Each row of numbers stands for one object and depends on some of the facts below. Use the named rows to name the rest.

There are 3 kinds of fact about the objects: Θ, Φ, σ.
pleme | Θ d | σ butol,tikel
tagrar | Θ a
kebro | Θ a | Φ klemur
brufeben | Θ a
klidrul | Θ d | σ duzal,vize
stena | Θ a | Φ plubu
skiru | Θ a | Φ drobe
pluden | Θ a | Φ skigus | σ sofle,drazen,lator,nevir
tristu | Θ b | Φ fiklim
goplar | Θ a | Φ braker | σ butol,norok,kifem,gustem
nitus | Θ d | Φ kosam | σ plefer,klisik
klisik | Θ a
stisak | Θ b | Φ tristel | σ tikel,sinir
zako | Θ d
risum | Θ a | Φ pazak
kifem | Θ a
kogus | Θ c | Φ kligol
ripar | Θ d
grada | Θ c
fleskon | Θ a
klepum | Θ d | Φ tizufil | σ duzal,kifem,piplok,lator,trobin,brufeben,distik
skefik | Θ a | σ festur,zeflum
sosteklin | Θ a | Φ festur | σ klone,kebro,brufeben,fleskon
lator | Θ a
gerer | Θ a
nevir | Θ a | Φ klepum
vodrok | Θ a
pogrus | Θ d
tobes | Θ d
dritrak | Θ a
tovel | Θ c
fonem | Θ a | σ sokom,dukli,skesidim
trobin | Θ a | Φ gustem
maskon | Θ c | Φ plefer | σ tovel,klaka
lerar | Θ a | Φ fosifu | σ lirem
plubu | Θ b | Φ pekobuk
tizufil | Θ a | σ sazeklil
dripam | Θ b | Φ vodrok
muku | Θ c | Φ flatun
zudur | Θ c | σ niklun
vatrem | Θ b
tikel | Θ c | Φ tobes
vesar | Θ b
brifol | Θ a | Φ norok
skesidim | Θ d
niklun | Θ c
vosto | Θ a | Φ viklem
zosku | Θ a | Φ klufir
buplur | Θ c | Φ gimak
distik | Θ a
drazen | Θ a | Φ kidron
klufir | Θ a | Φ plidri | σ dedek,zudo,flekla,kodrodri
ploklal | Θ a | Φ truze
gritagrus | Θ c | Φ stunel
vipom | Θ d
mekol | Θ b | σ zeflum,kifem,tasel
paplis | Θ c | Φ tasel | σ genibo,stena,tagrar
piplok | Θ a
kosam | Θ b
plidri | Θ a | Φ drorol | σ dradri,sinir
viklem | Θ d | σ sinir
duzal | Θ b
zeflum | Θ a
skotrus | Θ a
masal | Θ a | Φ skevor | σ sokom,tasel,kosam,masik
nupom | Θ b | Φ kebro
lome | Θ a | Φ skipum
grefir | Θ b | Φ tristu | σ dukli
gustem | Θ a
fligri | Θ e | Φ klaka | σ sofle,zeflum,gredrak,piplok,vesar
buklim | Θ b | Φ tikel
golum | Θ c | Φ masik | σ norok,braker
truze | Θ b | Φ nupom | σ nabrun,masik,fiklim,tagrar
trustaga | Θ b | Φ grefir | σ gustem,niklun
mava | Θ a | Φ gaplom | σ lirem,plefer,dritrak,vesar,skevor
festur | Θ d | Φ zosku
gimak | Θ a
stunel | Θ a | σ duzal,tikel
nabrun | Θ a | Φ grular
flekla | Θ a | Φ pluden
trikidrus | Θ c | σ drazen,ripar,kosam,klaka,muku,klazagem
niklus | Θ e | Φ skotrus
naplam | Θ e | Φ dripam
gaman | Θ a
skipum | Θ a | Φ stena | σ vipom,buklim,lirem,tovel,resi,vodrok
masik | Θ b | Φ trustaga
sazeklil | Θ c | Φ skika
kobazur | Θ c | Φ klostel
pazak | Θ a | Φ sofle
zusebi | Θ a | σ flatun,lator,muku
gredrak | Θ d
butol | Θ a | Φ gaman
klaka | Θ e | Φ resi
drorol | Θ b
zaklil | Θ c | Φ fozistik | σ dukli,masik,skotrus,dritrak
grular | Θ d | Φ vosto | σ stevos,kludu
feklur | Θ a | Φ skiru | σ zake,klisik
tugol | Θ a | Φ pogrus | σ duzal,klone,gredrak,ploklal,tagrar
skobrile | Θ a | σ dripam,buklim,rosoni
plefer | Θ d
kodrodri | Θ a
norok | Θ a
vize | Θ a
skevor | Θ d | Φ drazen
fozistik | Θ b | Φ sazeklil | σ resi,ploklal,niklun,muku,kodrodri
stutraplus | Θ e | Φ kobazur
zake | Θ d | Φ pleme
lirem | Θ a | Φ reflik
klazagem | Θ d
klone | Θ a
flatun | Θ a | Φ genibo
dedek | Θ a | Φ gribros
kludu | Θ e | Φ niklun
rosoni | Θ a
stagral | Θ e | Φ golum | σ dritrak
gaplom | Θ a | Φ lirem | σ vosto,niklus,klostel
kidron | Θ d | Φ stutraplus
klemur | Θ e | σ sazeklil,klone
klostel | Θ c | Φ dukli
skika | Θ a | Φ naplam
fosifu | Θ a | Φ paplis | σ zake
gribros | Θ c | Φ ploklal | σ tovel,dukli,lator
genibo | Θ e | Φ brufeben
treplu | Θ b | σ tuplo,klaka,tagrar,zako,tikel
flene | Θ b | Φ muku | σ braker
dukli | Θ d | Φ tagrar
skopu | Θ a | Φ mava | σ gritagrus
resi | Θ d | Φ vatrem
sokom | Θ a | Φ nabrun
lilo | Θ d | σ flekla,brufeben,zako
skigus | Θ a | Φ distik | σ sinir
tuplo | Θ c | Φ brifol
dradri | Θ d
fiklim | Θ a
kligol | Θ c | Φ klisik
pekobuk | Θ b | σ brifol,grada
braker | Θ c | Φ skefik
zudo | Θ b
sinir | Θ c
stevos | Θ a
sofle | Θ a
tristel | Θ e | σ zosku,trobin
tasel | Θ a | Φ risum
tuflur | Θ e | σ buplur,vipom,vize,drobe,flekla,stena,fleskon
drobe | Θ d | Φ tugol
reflik | Θ a | Φ dritrak

Some rows with their names:
kodrodri: [  2   3   7  -2   6 -12   1   4   4   6   0  16  11  10 -12  -5  10  -3
  -2  -2 -12   4  -8  -7   7   3 -14 -14  14  15   4   3  -5   7 -11]
duzal: [ -9  10  10 -18  -9  -5   8  13  12   5   5  15   1  19  -8 -14   5   2
  12  -3  -5  -7   1   0   7  -7  17  -7   7  12  -2  -4   4   5  -2]
stunel: [ -4 -13   5 -11   4   0 -13  -4   3   2   1  -3  -6  -5  15 -11   1  -6
   2  -4   2  16   0   4   2 -24  15   5  -4  -4  -2   7  13  -3  -5]
vosto: [  9   8   1   1  -2   2   5 -14 -11  -7   7   1   6   1   0   5  -5   5
   7  11  -9 -16   4   2   5   2  -6  -1   0   2  -1   5 -14  -7   5]
gaplom: [  6  -6  -1   5   7   6 -10 -17 -13 -14   1 -14  -3 -13   8  13  -4   2
  -2   1  -1   9   1   6   3  -3  -1   9 -10 -14  -1  16  -3 -14   2]
stevos: [  8   9   2   2  -2   2   5 -11  -6  -5   5   0   4   0  -1   7  -6   8
   6  10  -8 -13   2  -1   6   2  -7   0  -2   1  -2   3 -11  -4   5]
drobe: [  2   5  10  -2  -6  -6  -7  15  -4   5   1  -2  -3  10  -5  -5   3  -6
  11  -4 -14  -8 -20  -2   8  -9   2  -4  10  10   1  -3   4   2 -17]
kosam: [  3  -6  -6  -4  -4   0  12  -2  12  17  -2  17   2   4   5 -14   3  -8
 -10   7   3  -3  15 -11 -13   5  -9   0  -1   7  -1 -17  -3   9   9]
flekla: [  2  16  13   2  -6  -8  -1  13   4   7   0   7   3  15 -15 -11   5  -4
   9  -2 -11  -7 -16  -2  13  -1  -2 -14  17  15   3   0   3   7 -18]
reflik: [ 6 -2  1  3  1 -1  0 -8 -6 -4  2 -2  3 -3  1  8 -4 -2  2  1 -4 -4  1  4
  1 -2 -3  3 -4 -1  1  6 -7 -8  1]
dripam: [  8  -4   7   7   4  -5  10   1  -7   9  -5  -4  11  -8 -10  -6  -5   9
  11   4 -14  -3 -10  -6  -4   7 -14  -6   4   9  19  -5 -18  -3   0]
zake: [  5  15   1   6  -9   2  11   4  -9  -7   0 -10   5   5 -12  15  -5  10
  13   7   1 -21  -1  -1   4  15  -1   2   0   0   0  -4 -11  -1   5]
tizufil: [ -2 -10   5  -6   3  -1  -9  -2  -5  -6   2  -8  -6   0   6   4  -6   0
   7  -5   2   4 -10  10  -1 -18   7   7  -5   1  -2   6   4  -9  -4]
skigus: [ 10   6   4   2  -2   8  -9 -24  -2   0   8  -3  -5 -13  15  -8  -4  -3
  -4   7  -6   4   7   2   5 -16   6   2  -7  -8  -5  14   6  -7   3]
mekol: [-16 -14  -5  -7   8   3  -3   0   6  -9  -2  -3  -9 -10   7   5   4   7
  -8  -9  14  23  11   9  -7  -1  17   8  -6 -15   0   4   8   0   9]
zusebi: [ -6 -17  -8   1  16   2 -10  -1   4  -1  -6   3  -3 -12   4   2  11  -8
 -18 -10   6  28   3   1  -8   5  -6   1   0 -12   6   1   5   4  -2]
vipom: [  4   1   7   4  -2 -12  -1  18  -2   5  -4   0   5  11 -14  -4   2  -7
   7  -1  -9  -7 -16  -6   2   6 -13  -6  11  14   7  -7  -1   6 -14]
brifol: [  8   8   2   0  -3   2   5 -12  -6  -3   5   1   5   0  -2   5  -6   5
   4  11  -6 -12   3   1   4   3  -5   0  -4   3  -3   5 -11  -6   6]

Which object is each row?
No name comes twice in this set of rows, the named rows included.
[  3   7   7  -1   3  -4  -4   4  -2   1   2   7   7   5  -9  -3   5  -1
   5   1 -14  -2 -13  -4   5   0 -10 -11   9  12   2   2  -5   1 -12] : zudo
[  1 -21  -8  17  15  -6 -19   8 -10  -3 -10 -20  -5 -15  -2   9   1 -12
 -11 -14   2  24 -19   1  -5   5 -16   2   1 -10  10   4   8  -2 -15] : skipum
[  9   5   2   3 -18   4  10   3   7  14   0  -2  -5   4  10 -13  -1 -12
   2   5  -1 -12   7  -6  -4  -5   6   5  -4   2  -3 -10   6   2   1] : nabrun
[  7 -18  -9   6  -3  15   4   0   3   7 -11 -15  -2  -9   4   2  -2 -11
 -10  -7  10   3  13  -3  -7   3  -5  12  -5 -16  -1 -15   2   4   0] : grefir
[  6  15   5   5 -14   6   3  -1  11  11   0   7  -2   2   5 -16   4  -9
  -4   3  -8  -3   1  -7   4  -3   8  -6   5   2  -5  -1   9   4  -4] : tuplo
[  3 -15   4   4  15  -3 -23   3  -7  -7  -2  -6  -3 -10   2   1   1 -10
  -5 -11  -7  24 -16   4   5  -9  -5  -4   4  -3   8  14   8  -5 -20] : klufir
[  4  17   9 -11 -12   2   8  -7  12  12   7  19   5  13   6 -20   3  -3
   3   9 -13 -12   9  -3   6 -12  11  -8   4   9  -9   1   2   4   1] : tikel
[ -3  12   4 -11   2   2   6 -11   0  -7   4  19  10   4  -6   3   2  13
   4   9  -6  -6   7   4   5   4   1  -6  -1   2  -3   5 -13   3  13] : braker
[ -8   0  -3  -6  -6  -4  17  21   4  -3  -7   1   1  14 -11   7   2   9
  12  -2  11 -13   2   0  -7  13   5   3   0   4   2 -15  -7   5   6] : vesar
[  5 -11 -14  12   0   7  -2  -4   2   5  -8 -11  -9 -18  14  -2  -2  -9
 -12  -3  16   8  10  -4 -11   3  -3  12  -9 -19  -1  -8   6  -2   4] : fonem
[  6  -2   2   8   5  -6   0   4  -9   3  -2  -2   8   0 -10   6  -2   0
   2   6  -8  -7  -8  -6   1  14 -17  -3   5   9   6  -2 -13   0  -5] : rosoni
[ 10 -12   0  -9  -9   9   8   0   8  19  -2  -4   1  11   3 -12  -7 -12
   3  -2  -1 -18  15  -3  -2 -14   1   9  -5   1  -6 -15   0   6  -3] : fiklim
[  6  12  -8   9 -16   7  19   4  12  13  -5   8  -1   3   4  -6   2  -4
  -5   6   8 -10  13 -10  -8  16  -2   1  -1  -7  -3 -14  -1   8  13] : sokom
[-14 -15  -5 -12  10   2   1   0   0 -13  -3  -5  -5  -7   5  10   0   8
   1  -7  13  14   6  11 -10  -5  12  10  -9 -12  -2   1  -2  -2   9] : skefik
[ -6   5   9  -3  -1   0   1   5  15   8   1  11  14  11  -9 -13   9   4
   5  -7  -8   4  -5  -4   6  -2   0  -6  10   4   2  -8  -4   8  -9] : ploklal

The same objects again, as new rows of numbers:
Known rows:
klemur: [  5  -8   0  -2   5   7   3  11   9  20  11  -2 -21 -11  -2   6 -17 -11
  -4 -17   0   0   6 -13   4  13 -24   4  -2  14  21  23  -3 -11 -16  -9
   2]
dradri: [  2   1   7   7   2   0  -9   7  10  24  12  12  -8   0  -1   2  -5 -13
   4  -5   1   4  16 -16 -19   8   2   6 -11   8  12   1  11   0  -5  -7
   2]
nabrun: [  3   2   6  10   2   2  -8   6   5  26  11  12  -9   0   1   4  -5 -14
   4  -7   3   4  15 -16 -22   8  -3   4  -8  10  12   1   8  -1  -4  -4
   6]
skotrus: [  3  -1   7  11   5  -7  -5   4   7  22  14  11 -10   4   1   3  -7  -9
   6 -11   4   7  16 -13 -19   7  -2   5  -5  13  12   0  11   1  -1  -4
   6]
duzal: [  4  -1   8  12   4   4  -5   0  -3  29   9   9 -18  -1   2   1  -1 -11
   9  -7  12  -1  11 -28 -23  10  -7   0  -3  10   9   3   4   2 -15  -6
   5]
skopu: [ -3   3  -1   6  -2  14  -9   9   5  27  14  15  -6   0   5   1  -2 -21
   3  -8   3  -3   8 -20 -20   7  -6  -1 -12   7  11   5  -1  -2  -3  -6
   3]
gimak: [  2  -1   7  11   5  -6  -6   6   6  22  12  10 -12   4  -3   3  -7  -9
   5  -9   2   5  15 -15 -19   8  -4   4  -6  13  13   2  13   1  -3  -6
   5]
pekobuk: [ -3  -5   1  10   3  -2  -1   8   9  21  14   9 -11   6   2  -1  -2  -9
   4 -13   5   2   9 -19 -14   5 -10   3  -4  12  15   4   8   1  -3  -8
   4]
feklur: [ -7  -2   3   3 -10  21 -15  10   8  24  10  20  -5   7  12 -10  -9 -13
  -8 -12   7  -4   1 -27 -19  -2   2  -1 -11  16  10   8  -2 -14  13   0
  12]
klisik: [  0  -4   9   9   0  -4  -9   7   9  21   9  13 -12   7   3  -3 -11  -6
  -1 -11   5   5  10 -19 -18   2   0   5  -6  17  13   3  11  -8   6  -3
  10]
pluden: [ -2  -1  -6  10   5   5  -1   5   7  22  21  10  -7   2   2   4   3 -18
   6 -11   4  -2  11 -14 -18  10 -14  -2  -7   6  15   5   3   5  -4  -7
   0]
skefik: [ -3 -10  -4   9   6  -1  -4   5   9  11  24  10 -15   4  -1   3   2  -8
   1  -9   3  -5   9 -25 -16   7 -13   1  -9  15  20   3   8  -2   1  -7
   1]
fiklim: [ -8  -4   7  10   9  -9  10   8  -1  32   6  -2 -11   2   4   3   1 -14
   4   4  -1  15  13 -19 -20   2  -5  -3  -4  20  11  -2  21  -4   6   5
   3]
tuflur: [ -1  -3   1   8   2   9  -5   7   6  29   8   8 -12   1   1  -1  -2 -14
   4 -13   6  -1   7 -20 -14   8  -9   0  -4   8  11  10   0  -3  -7  -9
   5]
zusebi: [ -4   1  -8  11   4   5  -1   6   8  23  18  11  -4   3   0   3   3 -20
   6 -14   1   2  10 -12 -17   9 -15  -4  -5   3  13   6   3   7  -8 -11
   1]
kodrodri: [  0   3   4  11   1  -1  -8   8   5  25   9  12  -8   1  -3   4  -6 -15
   4 -10  -1   7  12 -14 -22   9  -4   0  -9   9  12   4   9   1  -6  -9
   6]
masik: [ -1  -2   3   2   5  -5  -4  15  -5  29  23  17 -10  -5   5   8  -9 -19
  -9  -2  17   1  15  -7 -21   1   2  -4   2  13  11   8  14   4  -7   0
   6]
resi: [  0   4   5  12   1  -2  -8   9   5  25   8  12  -7   2  -2   4  -6 -15
   3 -11   0   7  13 -14 -21   8  -3   1  -9   9  10   3  10   1  -5  -7
   6]

Name these rows:
No name comes twice in this set of rows, the named rows included.
[ -6  -2  -5   8  -3  15 -11   7   5  11  26  18 -10   1   4   3   2 -18
   0  -3   1 -10   7 -29 -25   6 -10  -4 -19  11  17   0   5  -2   0  -5
   1] : flene
[  2   3   4  12   4   0  -5   4   7  28  14  13  -4   3   3   1  -6 -17
   8 -12   4   7  15  -9 -21   8  -3   1  -4   7   9   1   7   4  -4  -4
   6] : tovel
[ -9   0  -6  12  -3   9 -10   5   0  10  24  19 -11   2   1   2   5 -18
   1  -5   2  -7   6 -35 -28   5 -14  -8 -18   8  16  -1   7   3  -9  -9
   1] : goplar
[  1   3   6  12   1   0  -6   4   2  29  10  12  -8   2   3   1  -5 -14
   7 -11   6   6  14 -16 -23   7  -3   1  -5   7   8   1   8   4  -8  -5
   7] : klaka
[  3   2   8   7   0  -1  -5   6   1  20  16  12 -11  -4   4   4 -16 -14
  -1  -8   0   6  14 -15 -18   6  -7   3  -8  11  13   3  10   1 -10  -2
   6] : nupom
[ -2   0   7   9  -2  10   4   5   4  28   9   6  -8   0  12  -2  -4 -16
   2 -12   7  -2   9 -25 -18   7 -12   2  -3   7   9   5  -4  -5 -10  -7
   7] : paplis
[  0  -2   3  12   4   1  -9   5   4  17  19  13 -13   0  -2   7  -2 -13
   4  -5   2  -1  14 -22 -24   9  -7  -1 -13  12  15  -1  11  -1  -4  -4
   2] : kifem
[ -4  -7   1  -5  -5   0  -1  18  30  24  18   6  -2   0   5 -15   5  -3
   1   0  -6   0  17 -24  -1   0   7  22 -10  -3  16  -2  19  12  -9 -21
 -19] : viklem
[  1   4   6  11  -1   6 -11   3  -1  23  14  17 -11  -1   2   3  -3 -17
   5  -4   5   0  13 -27 -29   7  -2  -1 -13   7   9  -1   9   2  -9  -4
   5] : butol
[ 15   4  -1  10   1  15 -19  -2  16  24   2   6 -13  -3  -6   4  -7 -10
  17 -16 -16   1  13 -15  -8  18 -15  18 -19  10  16   6  -6  -5   0  -7
   5] : sazeklil
[ -9  -1   6   7   7  -1   6  10  -3  33   6   1  -8  -1   4   5   2 -19
   3   6  -1  12  12 -17 -22   3  -3  -5  -8  19  10  -2  18  -5   4   5
   2] : tristu
[ -5  -3  -2  -4  -3  10  -8  20  -3  30  29  25  -5  -2  12   0 -12 -23
 -18  -8  24  -7   8  -6 -19  -5   4  -8   4  11  10  15   4   1  -1   0
   8] : stagral
[ -1   4   1  13   2   6 -15  14   4  38   4  14  -6   2  -2   8  10 -21
   9  -1   5  -3  15 -16 -29   9   4   2 -12  11   8  -2   7  -3   8  -6
   8] : dedek
[  2  -3   3  10   5   3 -10   5   7  16  19  13 -14  -1  -3   8  -2 -13
   2  -4   2  -2  14 -21 -23  10  -6   1 -14  14  16   1  10  -4   0  -3
   3] : zeflum
[ -9  -1  11   5 -10  12   4  10  13  17  12  10  -4   6  20  -4 -12 -15
  -9 -13   5  -2   6 -28 -19   3  -6   1 -10  13  11   2  -3 -20   8  -4
  12] : fosifu

